Below are the code and all the weights of a small trained network. Each question names an input and a class and asks about switching units off, where a switched-off unit gives its printed mean instead of its output.

import numpy as np


def w(rows, s, z=0):
    codes = np.array(rows[::2]) - 128.0
    scale = np.full(codes.shape[1], s)
    scale[-1] = z or s
    return codes * scale


def f(y):
    return np.maximum(y, 0)


def log_softmax(a):
    a = a - a.max(-1, keepdims=True)
    return a - np.log(np.exp(a).sum(-1, keepdims=True))


def net(x, mask):
    res = np.array(x, float).reshape(1, 7) / 4 @ E
    y = f(res @ A[0][:, :-1].T + A[0][:, -1])
    res = res + np.where(mask, y, B[0][:, -1]) @ B[0][:, :-1]
    return log_softmax(res[-1] @ U[:, :-1].T + U[:, -1])


A, B = {}, {}
E = w([
[107,86,66,174,185,105,77,87,168,168,40,76],'x0',
[109,77,105,185,209,183,105,138,86,129,209,154],'x1',
[117,142,163,84,144,139,90,142,153,154,154,108],'x2',
[148,156,151,123,119,147,125,88,140,138,153,103],'x3',
[63,157,169,104,184,102,180,81,22,151,119,96],'x4',
[148,157,22,115,107,167,148,178,80,148,146,85],'x5',
[152,10,119,39,134,143,165,113,139,102,153,67],'x6',
],0.011)
A[0] = w([
[88,50,119,191,185,175,129,110,117,228,194,126,118],'n1',
[114,146,179,66,78,96,124,133,117,163,56,79,52],'n2',
[123,119,152,150,134,68,149,101,130,22,138,161,134],'n3',
[48,79,79,164,150,99,132,33,179,243,88,87,83],'n4',
[140,25,155,42,136,198,173,121,133,78,62,87,68],'n5',
[82,60,234,139,129,76,35,57,133,131,126,151,74],'n6',
[178,15,139,80,142,152,169,83,142,105,117,67,23],'n7',
[4,135,154,114,172,63,155,73,2,140,121,53,138],'n8',
[126,107,140,198,149,178,187,170,231,85,132,123,222],'n9',
[148,104,62,136,133,129,25,107,189,154,92,114,158],'n10',
[189,124,116,86,101,44,188,110,178,183,86,119,19],'n11',
[95,125,162,168,128,88,104,98,190,126,137,176,121],'n12',
[120,171,50,153,76,162,106,209,56,158,135,21,104],'n13',
[133,171,118,88,59,57,164,139,163,150,28,56,4],'n14',
[73,192,135,162,97,139,90,109,137,193,76,187,77],'n15',
],0.0077,0.0031)
B[0] = w([
[154,81,205,211,168,24,141,139,92,31,147,98,209],'n1',
[173,101,205,148,178,80,110,175,126,81,140,129,184],'n2',
[41,109,92,38,205,131,189,134,180,129,84,81,170],'n3',
[55,89,193,65,33,119,192,92,153,138,213,231,232],'n4',
[33,190,185,157,169,206,2,59,102,150,96,228,193],'n5',
[209,115,72,62,176,110,142,73,167,147,96,58,210],'n6',
[141,206,134,170,154,170,93,126,44,207,83,167,191],'n7',
[153,136,115,142,7,207,116,211,155,95,70,48,251],'n8',
[155,149,101,155,105,208,169,169,151,40,116,60,188],'n9',
[90,114,195,71,87,165,139,169,160,117,133,145,218],'n10',
[184,142,121,153,128,45,114,180,115,45,128,147,175],'n11',
[112,188,77,60,154,130,100,70,90,145,94,65,187],'n12',
[127,132,51,30,223,111,155,27,154,144,98,101,212],'n13',
[177,131,134,184,203,98,140,153,49,54,204,91,204],'n14',
[142,174,118,183,122,151,96,131,57,220,148,217,200],'n15',
],0.0071,0.013)
U = w([
[124,168,113,214,170,162,42,109,69,214,90,214,78],'0',
[169,77,141,218,205,48,125,145,104,51,203,103,57],'1',
[154,103,93,159,21,199,90,173,185,102,78,64,125],'2',
[151,107,47,47,225,100,191,47,159,172,87,90,72],'3',
[82,105,173,38,66,138,254,124,123,121,227,239,126],'4',
[124,118,112,137,140,131,137,129,137,125,125,127,255],'5',
],0.0092,0.0097)

Each question gives the input, the list of numbers given to net, and the class t.
The units are the neurons (one row each of A and B). Each row of codes is followed by its name. A weight is (code - 128) times the scale printed after its matrix; where a second scale follows, it is the last column's (A, B and U).
mask holds one flag per neuron, in row order. A switched-off neuron (its flag False) gives its mean, the last column of its row in B, instead of its output. The means were averaged over made-up inputs and are rounded, as every weight is.
A unit's drop is (log p(t) with every unit on - log p(t) with that unit switched off) / (log p(t) with every unit on - log p(t) with every unit switched off).
The circuit of an input: a set's keep is (log p(t) with only the set's units on - log p(t) with every unit switched off) / (log p(t) with every unit on - log p(t) with every unit switched off). Starting from the 12 units with the biggest drops (on a tie, the unit counted first), units are removed one at a time, each time the one whose removal leaves the highest keep (on an exact tie, the one counted first), for as long as the keep stays at least 0.8.
units of the circuit, in order: the units of the circuit, biggest drop first
k most important neurons: the k neurons with the biggest drops, biggest first
input [-4,2,6,6,7,7,1], class 2: units of the circuit, in order	n8
input [-7,3,-2,0,7,-1,0], class 2: units of the circuit, in order	n8, n4
input [8,6,4,-4,-2,6,1], class 4: units of the circuit, in order	n4, n10
input [3,5,-4,3,-8,8,8], class 0: units of the circuit, in order	n7, n5
input [-6,-2,-2,-3,-5,7,5], class 3: units of the circuit, in order	n13, n4
input [-4,4,4,1,1,0,3], class 1: 2 most important neurons	n4, n10
input [-6,-4,7,4,-6,5,-7], class 0: 3 most important neurons	n4, n8, n15
input [8,1,-8,6,7,-4,8], class 0: 2 most important neurons	n7, n5
input [-7,6,8,-8,-5,-8,-4], class 3: units of the circuit, in order	n6, n12, n3
input [-3,-8,6,-5,3,-7,1], class 1: 2 most important neurons	n2, n14
input [-6,3,2,-3,-5,-6,5], class 3: 2 most important neurons	n8, n4
input [-7,7,-5,0,6,8,1], class 3: 2 most important neurons	n13, n4
input [-6,-6,7,2,-6,-8,-7], class 3: units of the circuit, in order	n6, n12
input [-6,-6,-4,-6,2,-7,8], class 0: units of the circuit, in order	n5, n7
input [3,0,-4,5,-2,-3,7], class 0: units of the circuit, in order	n5
input [4,3,-3,4,8,-6,-3], class 2: 2 most important neurons	n8, n13
input [-5,3,-1,-6,-3,7,-2], class 3: 3 most important neurons	n13, n4, n8
input [8,-2,6,4,-2,-7,3], class 4: 2 most important neurons	n4, n10
input [-4,2,6,3,-3,-6,7], class 0: units of the circuit, in order	n5, n7
input [-5,4,-7,1,3,3,1], class 5: units of the circuit, in order	n4
input [6,7,8,0,8,-1,1], class 2: 2 most important neurons	n8, n14
input [-7,2,7,-3,-8,-4,-4], class 2: 2 most important neurons	n4, n9
input [1,-6,-1,-3,-2,-1,-4], class 1: 2 most important neurons	n14, n5
input [-4,1,5,0,4,-6,7], class 0: units of the circuit, in order	n5, n7
